Each row has a class, written after it.
[ -1  16  48  39 -32 -30  -7 -21 -12  38 -22 -64   5  42 -22 -36  26 -31
  32 -13   5 -33  -3  18 -28  13 -30  27   1 -18  24   1  -9  25 -41 -37
  14 -29  37  33  12 -69] | nin
[ 18  43 -11 -40 -24 -15  -2  -9 -45  34 -15   3  22 -13 -50  -1  25 -30
  54  -1  35 -39  11 -16 -21  26 -23  48  -9  -6  10 -28  28  10 -40 -26
 -10  -4 -33  15   8  -9] | nin
[ -8  24   9  33 -16  -8  35   8 -12  26  15 -15  31  20   1  14 -23  13
 -46 -10  35  11 -19  10  33   1 -29   8 -32  10  39 -14  19   2 -70 -13
 -41  10  41 -30 -11 -90] | kefi
[ 28  45 -16 -28 -35 -44 -33 -47   6  78 -16  11  29  11 -52 -29  -8   0
   8 -40   8   9  -3  13 -20 -21 -55  10   0 -54  21 -18  21  53 -28 -24
 -39  -7   1   4  12 -62] | mis
[ 12  35  39  10 -31 -17  70   8 -39   1  15   2  20   4 -53  11  26  -9
 -13 -12  -7 -27   5  -3   7 -24 -15   0 -58  30  34 -17  22  14 -50  15
 -22  26 -29  49 -12 -41] | dula
[-14  30  39  18 -27   1  23 -22 -50  42  -3 -17  41  55  -6 -43  -3   2
 -55  -2  19   7 -14   9  -3  23 -27  25 -23  -9  12  29  33  -3  -7 -16
  51 -36  -3  42  17 -79] | zime
[  3  39 -15  37 -47 -28  12 -26 -13  10  36 -17  32  22 -28   0  -2 -26
   6 -40  25  -8  21  36  13  -9  -5  34 -21  27  47 -25  17  24   7  -3
   8  24 -12 -28  17 -39] | Danib
[ 17  35   2   8 -36 -22  11  25   2  28   1 -17   2 -32 -17 -44   9 -52
  15 -43 -33   7 -11 -16 -23  20 -18  35 -33 -36  12  -1   6  -2 -28 -18
   2  34  11  79 -26 -63] | zime
[ 21  -3   0 -35 -25  -9  -7  18 -21  -5  -5  18   8  -6 -73 -36  30   4
   2 -14  14   1 -44  26  21  35 -34  43 -63 -21  18 -15 -29  31 -36  10
   9  10  39  33 -10 -36] | nin
[  5  34   6 -61 -60 -47  20 -11 -55   4  33   0  10  29 -77 -57  52  39
 -11  -6  16 -12   0  44 -33 -14 -20  14  10  -5   8 -27  38  -1 -49 -27
 -35 -39  -3  39  15 -68] | mis
[ 11  14  34  17  14 -17  31 -25 -45  70   2 -58  29 -45  38  -2 -13   2
  53  31  54 -35 -17  35   4 -19 -34  73  -9 -16 -33  32   5  30  10 -30
  18   7  -5   4 -10   1] | pobuz
[-25   6  16  42 -54 -33  46 -14 -34  30  18 -46  30   7 -82 -50 -23 -12
  21 -31   9 -11  -5 -39 -32  -6  25  28 -55 -40   0  -6  33   9  17   3
  64  39 -51 114  17 -11] | zime
[-34 -19  33  11 -13  -8   7   7 -61 -31 -58 -73  42   8 -62 -66 -32  50
 -18 -22   5   2 -19  46 -30  22 -38  16 -47 -16 -21  -5 -27   6 -22  11
 -21  -6 -22  10  24 -19] | mis
[ 13  25  33 -27   4   0  24 -33 -34  33   8 -17  46  41 -81   8 -30  27
 -43 -18   8 -15 -19  66  -2 -35 -12 -10  11  11   4  -4  15  30 -37   1
 -32 -23  15  52  -4 -55] | mis
[  0  15  13   8 -64 -17   8 -21   3  76   4   6   5  34 -47  -4  18 -37
   6 -21  43 -22   2 -18  40 -24 -48  -4 -41  -5   7 -12  88  23  14  10
  10 -22  23  16  18 -23] | sagom
[ 30 -12 -12 -18  24 -25   3  24 -32 -37  -3   4  17 -35 -56  19   6   0
  15 -13  -8 -15 -14  10  28  27 -30  38  38 -52  -2 -32 -31  18  -6  21
   9  48 -27  61 -10 -35] | dula
[-19  19  39  56 -22  -7  34  -3 -40  36  -3 -33  13  -5 -30 -66  -7  -7
 -44 -18  -6  -1 -10  48  -7  -4 -10  24 -42  25  -6  17 -14  28 -54 -29
 -37 -36 -44  41  11 -21] | vonif
[-33  22  14  12 -15 -18 -20  -3 -40  50 -23 -15  38  -5 -18 -51  -1   6
 -19  13  27   8 -10 -10  23   4 -46  21 -34 -50  14  -4 -20  17 -22  -4
  13   5 -39  50 -17 -33] | kefi
[  2  38  13   9 -19  13  29  14 -47  29  21   9  67  28 -28  18 -17  -4
 -47  10  18  29  13  75  41 -32 -36  26 -11 -10 -29  14  20   7 -23  33
   8 -24 -34  31 -25 -50] | sulot
[  7  31 -15  -3 -17 -30  53  -9 -46  30 -14  25  17  20 -39 -38 -14 -24
 -81 -20  11  23  -3  11 -22  -1   7  46  -2  21  -3 -32 -30   7 -35 -18
 -31  20 -33  37 -12 -22] | tisu
[ 12  53 -10  11 -57   3  21 -11 -27 -13  -7 -12  19  30 -13 -38 -24  13
 -51  -2  -1 -34   6  42  -1  25 -46   9 -66  38  19  -8 -20   8  -2  -3
 -10   8  42  -7  27 -53] | mis
[ -6  29  -2   2  -5   1  57 -12 -20   1 -19 -34  26  11 -67   4   0 -25
 -51 -18 -30   8 -58  31 -17  13  23  62 -15 -14 -51  22 -12  16 -23  26
 -34  -4  -2  69  13 -82] | zime
[ -7  28 -47 -22   0  19  11 -12 -24  54  17 -23  39  -7 -93 -52 -23  19
 -19 -25   4  -2  15  21 -30  -3 -23  16 -64 -29 -29 -13  50 -17 -18   4
 -25  12 -16  93  18 -16] | tisu
[ 30  36  25 -15 -19 -15  16   7 -43   0   1  13  18  -5 -56   0   3 -31
 -33 -34   2 -42  -8 -76  49  14 -36 -14 -15   9  16   8 -25  14   4  10
  -4 -27 -31  30  14   5] | sagom
[ 25  37  -9 -19 -44  12  58  -2 -12 -41  10  -3  53   5 -74 -49  14 -25
  -6 -48 -58   7  27  30  -9  45 -43  13 -29   4  23 -11 -15  19 -35   6
 -21  33 -11  30  -1 -43] | dula
[  6  -4 -53  23 -37   5  29  -5 -27  19   9   3  -5  45 -31 -41   2  -1
 -16 -39  29  28  12  36 -17  44 -38  32 -65 -17   6   8   1 -14 -29  -9
   8  27   5  23  14 -35] | zime
[  9  32 -20 -11 -79   7  41  38 -28  33 -28 -12  46  -2   2 -28 -45 -65
 -21 -22  47   1  12 -20  23  25  -8 -29 -30 -16  15   1   3  26 -44  24
 -15  44  27   1  21 -31] | dula
[-10  16  26 -17   5  26   2 -13 -36  12  -7 -18  60  10 -54 -15 -12   5
  -7  -7  31  27  -1  57  18   3 -19  30 -55   1 -24  12   5   4 -32  20
  13 -20   1  18  -4 -11] | tisu
[ 31  33  24  14  33 -44  43 -54 -16  47 -11   3  33  36   6 -16 -44   9
 -49 -20 -33   3  -2 -53  43  31 -67  24   0 -25   8 -20 -32 -11 -48  18
  -1 -46   2  24 -44 -74] | sagom
[  3  21  42 -45   5  -3   8 -35 -32  54 -30   2  38   6 -35 -64 -15  22
  -6  19  23  -8  -1  18  20  22 -51 -16  17   9 -15  -1 -11  24 -15 -22
 -15 -31  19  57 -33 -18] | sagom
[ 11  10  18  -3 -41 -16  72  -4 -12  34  -2 -31  55  41 -30 -71 -40 -12
 -50 -49 -21  38  -9 -52 -50  27 -16 -11   0 -18  16   2  10 -14 -25 -13
  18  23   8  34 -19 -24] | zime
[ 32  11  10  45  39 -32  40   5 -85  -4   2 -15  22  36 -37   8 -33 -21
 -41 -49   5   3 -11  44   8  27 -62  58 -13  -2 -18  11 -34 -28 -48 -16
  16  -2 -29  25  -9 -82] | zime
[  8  33  24  21 -29 -14   1 -27 -22  44 -14  16 -17  37   2  13  -3 -29
 -55  -1  23 -49 -28  34  21 -12  15  21 -34  41  35 -23  48  24  -3  15
   5 -14   1 -23  21 -55] | refi
[ -5  14  23  43  -8  -1  36 -35 -33  -8  -7  -5  14  15 -54 -30  -9 -41
 -18 -55 -13 -30  21  85  -9 -47 -16  15 -17  32  18  -4 -16  24 -54  -9
 -51  53 -75  28 -42   2] | dula
[-32  28  15 -21 -64 -20   7  23  -8  70  -3 -47  20   6 -30 -48   3  -9
 -32  -7 -20  22  11 -19   5  26 -12 -15   0 -17  61 -12  -4   1 -36  12
 -13 -66  36  84  19 -43] | tisu
[ -7  45   1  -6 -23 -41  -1   3 -28 -31   4  51  53 -21 -73 -32 -28  11
 -14  18   9 -10 -14   1   1 -11 -20  10 -20  -9 -39   1  30  19  42 -14
  25  10  13   4  46 -60] | Danib
[ 10  40   1  14 -11 -38 -15 -34 -54  -3  29  27  30  38 -51 -29   8  10
  10   3  25 -13  29  40 -12  10 -12  53 -19  37 -11 -39  -7 -30 -36 -19
  38  -2 -58  23 -26 -15] | pobuz
[ 35  59  18  -4 -34  16  21   6 -34  30  -4  24  54 -16 -79  -8 -10   3
 -62  -8  -2   5 -31  53 -25  -7  -6  31 -52  20  23  -1 -41  59 -17   0
 -10  17 -27  62  18  -7] | Danib
[  6 -27  40  62  23  27  34 -12 -23 -13  52 -80  10 -23  29  -8  -7  37
  36   9  38 -40  -8  35  36  20   3  41  -2 -10   4  34 -27  27   1 -26
  43  17  19  44  -1  -4] | vonif
[  0   8  13  14 -43  24  77 -16 -36  24  -9  24  31  40 -43 -24  -6   6
 -38 -33  21  25  18  24 -36  46 -22  39  -1   8   9 -11  30  10 -64 -33
 -23  25 -13  57 -31 -33] | zime
[ 10  22  12  14  -4   8   7 -15  -8  34  -6   2  -6   9 -11   1  25 -36
 -12 -17  -3 -15  -8  32 -25  -5   0  74 -17  12 -10 -25  35  -9 -51 -15
  -2 -18 -20  42 -32  27] | nin
[  5  40 -23  -6 -47 -17  41  -7   6 -14   7   5  33  30 -49 -12  -1 -17
  -7  19 -16   0  -7  44 -14  -9   2  16 -36 -12 -18 -22  23  -7 -34  34
   3  33  31  29  18 -94] | dula
[ 24  30 -17   9 -43   7  44   0 -43  27  19  36  25  55 -25 -79 -26 -10
 -94 -26 -10 -16  16   8 -31  28 -47  -7 -17   8  25  -7  16 -32 -37 -18
  15  24 -21  32 -10 -22] | refi
[ -9  43  11  11 -23 -22   3 -26 -36 -27  19   7  27  13 -67   5   3  33
   9 -23  22  -6   9  41  31 -13 -12  74   7 -36 -12  -5  -7  41 -20 -16
  -3  13  18  86  -8 -38] | refi
[-15  57  -7 -16 -58  13  -1   0  -5  29 -12 -15  51  10 -15 -38  12 -10
  -5   8  36  12 -18 -15 -10  21 -22  34 -65  26  60 -22  17   1 -23 -29
  14  50  27  -4  -5 -14] | kefi
[ 27  17  14   9 -43   4  48  16 -24  31  17  28  52 -37 -51 -14 -72   1
  30 -13   4  11  23  39 -37   8 -38  13  -6 -47  -5   8  11   7 -56 -23
   5  29 -22  55 -12 -16] | zime
[ 11  47  30  51 -43 -17   2  -6 -18  26 -33 -19  40  21 -42 -45  13  -4
 -15 -18  -1   5 -19 -17 -48   6 -57  43 -53 -15  13   4 -17  18 -65 -39
 -16  14 -19   7  22 -61] | vonif
[ 17 -20  29 -20   7 -29  48  11 -52   4  -9  -3  10   0 -90 -28   8   2
  26 -28  26  11 -17 -36  -2  24  15  -2 -36  -7 -20 -23  -5  26 -67  -7
 -16  -2  -6  49   6 -27] | vonif
[ 32   7  27 -24  -9   6  35 -40 -47  13 -13  -2  26  27 -55 -47 -10  57
   5  -9  -6  -8  46  57 -55  18 -50  14 -31  -6 -27 -45  28  14 -19 -19
   1 -15 -23  46  -1   9] | mis
[ 23   1   3  -9  26  -4  28  11 -63  20  -9  19  -7  30 -13   8   1 -33
 -18 -38  -4 -20  16 -58  13  22  -6  11 -27 -14  21   5 -16  -7 -24   3
  21 -21 -21  50   9 -31] | pobuz
[ 20  19  18   1   0 -54  17 -19 -49   8 -14  34   6  23 -53 -28 -18  -9
   4 -23  -1 -49   8 -35 -20  11 -40  22  -2 -12  -8 -24  10 -16 -49 -26
  -6  -3   1  20  -8 -65] | pobuz
[-10 -25  60  73 -23   2   4  15  16  32 -22 -32 -28  -8  36 -18  15   0
  33  17   5  21 -20  84  -2  31   0  42  -3   2  44  16 -26  54 -24 -50
  33 -20  67  53  -4 -40] | sulot
[ -6  53  23  24 -46 -22 -18 -27  -4  69  -7 -42  31  20 -11 -38 -28 -21
   3 -15  28  -1   4  75 -23 -28  -6  14 -10  49  15 -19  46  -3 -57 -26
 -30 -26   6 -18 -22  -8] | sulot
[ 29   8  36 -13  41  -9 -30 -42 -44  -2 -43  12   8  45 -35  22  12  -8
 -17 -39  34 -19 -33   3  -3 -27 -26  24 -12 -29 -27  10 -15  10 -57   5
  -9 -14 -19  -4 -19 -18] | mis
[-10  31 -49  23  -8 -16 -59 -30 -10 -21 -19  64   1  42 -19 -14 -57  22
 -89 -16   8   4 -19  36  12  -7  17  42 -38   9  10 -40  -4 -19  -3  30
   9  16 -36 -31  15  -6] | refi
[ -2  55  -2  19 -17  -3  35   1 -20  39 -20 -19  43  52 -31  27 -18 -16
 -31 -20  -8  35   9   2 -19 -50 -30  14 -72  35  30   8  17  14  53  -5
   8  56  -3  18  18 -53] | zime
[  0   2  30   8 -37   0  17  29  19  28  36   9  -5 -70   9  21  17  41
  20  40 -17 -10 -25  16  16  -1 -21  34 -17 -48  23   5  21   1 -40  31
   3 -12  -5  60 -32  13] | refi
[-37  46  -2 -36 -13  -2 -27 -42 -52  16  -4   6  34  38 -40 -78  13  37
 -64   6  24   2 -14  61   3   0 -10  18 -37  24   8  11   0  -8 -24   6
 -11 -56  -7  22   9 -15] | Danib
[ -4  36   7  19 -36 -21  26 -23 -49  29  -4 -38  28  76 -19  -8  35   3
  15  12  42  10  11  34  -5   6 -20  35 -39   8  23   3   4   8 -28  -6
  24 -17   1   1  24 -88] | sulot
[  14  -25   84   44   17   -3   30   28  -18   11   26  -11  -11  -22
   34   16   10   28  -16   39   12  -34  -54   -5   46  -20    0    5
   -7  -42   25   29  -25   36  -29    4   29   -1   33   56  -14 -102] | vonif
[  1  45  -5 -11 -36  -9  59 -15 -22  40  30  11  56 -36 -38  10  -9  72
 -15  24  22 -13   2 -62  39  20 -47  19 -26 -46 -22  25  -1  37 -36  24
 -56 -18   3  43  -7 -43] | pobuz
[  7   9  37 -41  53  -9  13 -28 -42  37 -15   8  45  14 -42 -23 -16  18
 -32 -28  18 -13 -32 -11   9  28 -14 -10   9  17  39 -30  40   3 -60  -3
 -27   0  14  17 -49 -89] | Danib
[ 23  50 -27   6 -19   5  83 -63  -1  25 -33   1  15  17 -52 -51 -32 -51
 -31  -4 -40 -42  12  20 -46  42 -10  16 -62  16 -56  -2  -7  19 -23   3
 -49  -1  24   6  40 -74] | tisu
[-19   7   5  44  15  -8  31 -30 -40  17 -13 -57  -3  10 -18   4 -28 -12
  -9 -26  11 -51  20  34   8 -18  -4  38  -5 -10  -5 -29  14  23  -1 -15
 -35  14 -22  31  11 -31] | kefi
[-12  20  15 -64 -30 -21  -6  -1 -52  20  12   3  15 -13 -54 -27   1 -29
  23 -35  -8 -41  -4  20  28 -11   5  37 -34  11  59 -23  48  -2 -17  22
   5 -39 -24   9   8 -32] | pobuz
[-28  52   4 -32 -32  -6 -18   6 -25   8  10 -46  19  -7 -40 -64   1  32
 -16   2 -19 -20 -16  47   3 -10  -8  31 -48  10  17 -13  25 -35 -36  16
 -20 -36  29  78 -21 -23] | sulot
[-17  44 -12   1  -7 -26  -7 -67  10  -1 -47   1   7  64 -53 -29 -29   9
  -3 -15   8 -31  -7 -46  -3   7 -11   3 -84  46  -4 -34  30 -13  12  15
   4  43  70   0  -8   2] | refi
[-29  28  36  14  22  18 -10 -20 -19  -3 -17 -50  36 -16 -62 -42  27  48
  -5   4 -24 -21 -35  16  -7  11 -23  53 -44 -10  -8   4   7  20 -26 -10
 -29   0 -15  84  -6 -70] | vonif
[ 14  17 -13  15  -7  -9  23  -1 -26  51 -10  43   5 -16 -21   2 -28 -21
 -28 -29  24  -8   4  23   5 -22 -18   1 -30 -10  16 -11  54  30 -48 -15
 -44  17 -35  10  19 -34] | dula
[-10  -5  34   5 -16 -10  32 -10 -23 -13   4  22  16  43 -65  -5  33  46
 -12  12  33   6 -16  17   4   2 -27 -21   5  21  45  20 -15  30 -38 -33
  -4  19  36  46   7 -31] | dula
[ 47   0  43   1 -13   9  43 -26 -24 -16  25 -15  18  15  -5   1  38 -10
  -2 -20  14  24 -32  71 -13 -28  14  79 -24 -11   7  22 -36  33 -26  -6
  63   8 -14  20   4  69] | dula
[-10  31 -40  -5 -70  16   1  17  -8  39  -8 -32  26  19 -58 -47  -1  -8
 -12  -5  14  -6  35  70 -26  -3 -25   7 -10  -4 -31 -37  48  -5 -13  14
 -44  27   1  65 -18 -17] | sulot
[ 33  45   7   5  15  31  10 -13 -23  -4  -5  33 -10  20 -28   1   8 -38
 -24 -34 -12 -39  33  39  -6 -34 -18 -15 -73  59 -28 -13  26 -12 -66   0
 -81   8 -32 -23 -27 -29] | vonif
[   8    3   62    2  -25    1   20   -5  -47  -16    4   -8   28   39
  -25    7   15   15   -8  -14   28  -28  -22   28   17   -6  -30   24
   -2   -5   66   -2   15    1  -55    1   -1  -19  -20  -35   12 -109] | sagom
[ 11  39 -34 -18 -22 -33  26   0 -12  12  42   2  16  -1 -44 -17  32  -4
 -42   1   8  -9 -32  30  22  10   1  30 -19  13 -17 -39  76 -11 -30  15
 -19   4  10  31   8 -93] | dula
[ 42  -4 -24  -8 -30 -27  49 -28   0  45  24  31 -20 -20 -47 -30   3  -4
  30 -32 -11   6  15  47  12  52 -50  23 -50  13  33 -34 -15  39 -44 -14
 -14  -3  14  34 -23   7] | mis
[ -7  43   4  30 -50   9   9  17 -19 -11  23  -1  40  26 -37 -20   7 -22
 -44 -14  -8   2  -1  50   3  11 -43   8 -33  24   2  16  -2 -18 -50  -1
  -2 -11 -10  23  -9 -52] | mis
[ 26  58   1  19 -68  -4  52 -10 -12  35  33   0  19  14 -16 -16  14 -43
 -17 -33  10 -18 -17 -14   3  26  -8  69 -35   5  52 -17  27  -7 -77 -18
   5  -4   3  41   1 -68] | sagom
[-20  27   8  17   4   2  77 -23 -60 -71   6 -41  47  31 -20  -9  13  39
 -51 -10   0  -8  -8   2  49  24 -31  63 -23 -12  -8  31 -44  15 -10  18
  -4  14  15  41  10 -55] | dula
[ -1  49  37  10 -60   7  19 -18 -27   4  -8 -29  54  30 -36   3 -10  28
 -38 -20  31  -9  10  29  20 -43 -57   9 -14  13   5  18  11  36   6  -3
 -55 -25  -5 -45  35 -20] | sagom
[ 21  32  11  60 -22 -25 -36  17 -12  -9  -6  23  34   9 -39  16 -20 -28
 -51  -9 -10  -9 -50  24  24   9 -61  57   7 -47   7  22 -73   1 -36  19
  42  23 -20  35 -14 -38] | refi
[-15  42  30 -18 -16  -2  49 -33 -49  19 -29  -8  24  38  -9 -34 -11  -6
  -7   3 -25  -6  52  57 -22 -21 -17  -6 -43  21 -14 -17  10   0 -49  14
 -40 -30 -32  25 -26 -59] | mis
[-19  32   0 -17  11 -18  -2 -16 -63  37   5 -41  23  14 -14 -31 -21  12
 -50  -7  39 -13 -10  34  28   6  24  -3  -3  35 -18 -10  32  -6 -20  14
 -30 -39 -31   7   4 -25] | refi
[ 30  11  17 -10 -35 -28  45 -11   4   6 -10  10  33  36 -67   0   6  22
   8 -17 -12  16  15 -42 -51  27 -61 -36  23  11  21 -12 -11   9 -37 -32
 -24   5  16  -5  -1   1] | mis
[-11  -3  33 -27  -1  -1 -13  27 -46   0 -53  11   6  43 -32   0  43 -16
 -10 -29  28   6  29 -28  53  31 -57 -45   1  16  -2  -1  34  16  -9   7
 -41 -37  23 -11 -19 -54] | sulot
[ 21  36  43  20 -34  -3  43  25 -19  33   6  45   2 -12 -34 -11  39 -42
 -56 -28 -30  -7  16 -10  21   6 -49  -8 -41  25  52   2   1  49 -17 -22
 -36   0 -12  36 -10 -89] | tisu
[  9  -5   6  12 -25 -52  36 -15 -30   4  -2  26  11 -22 -51 -29 -17 -16
  16 -28   5  -9 -36  24 -23  20  -8  69 -28   0  53 -35  -9   5 -55  -4
  16  20 -32 -21  -2  -9] | Danib
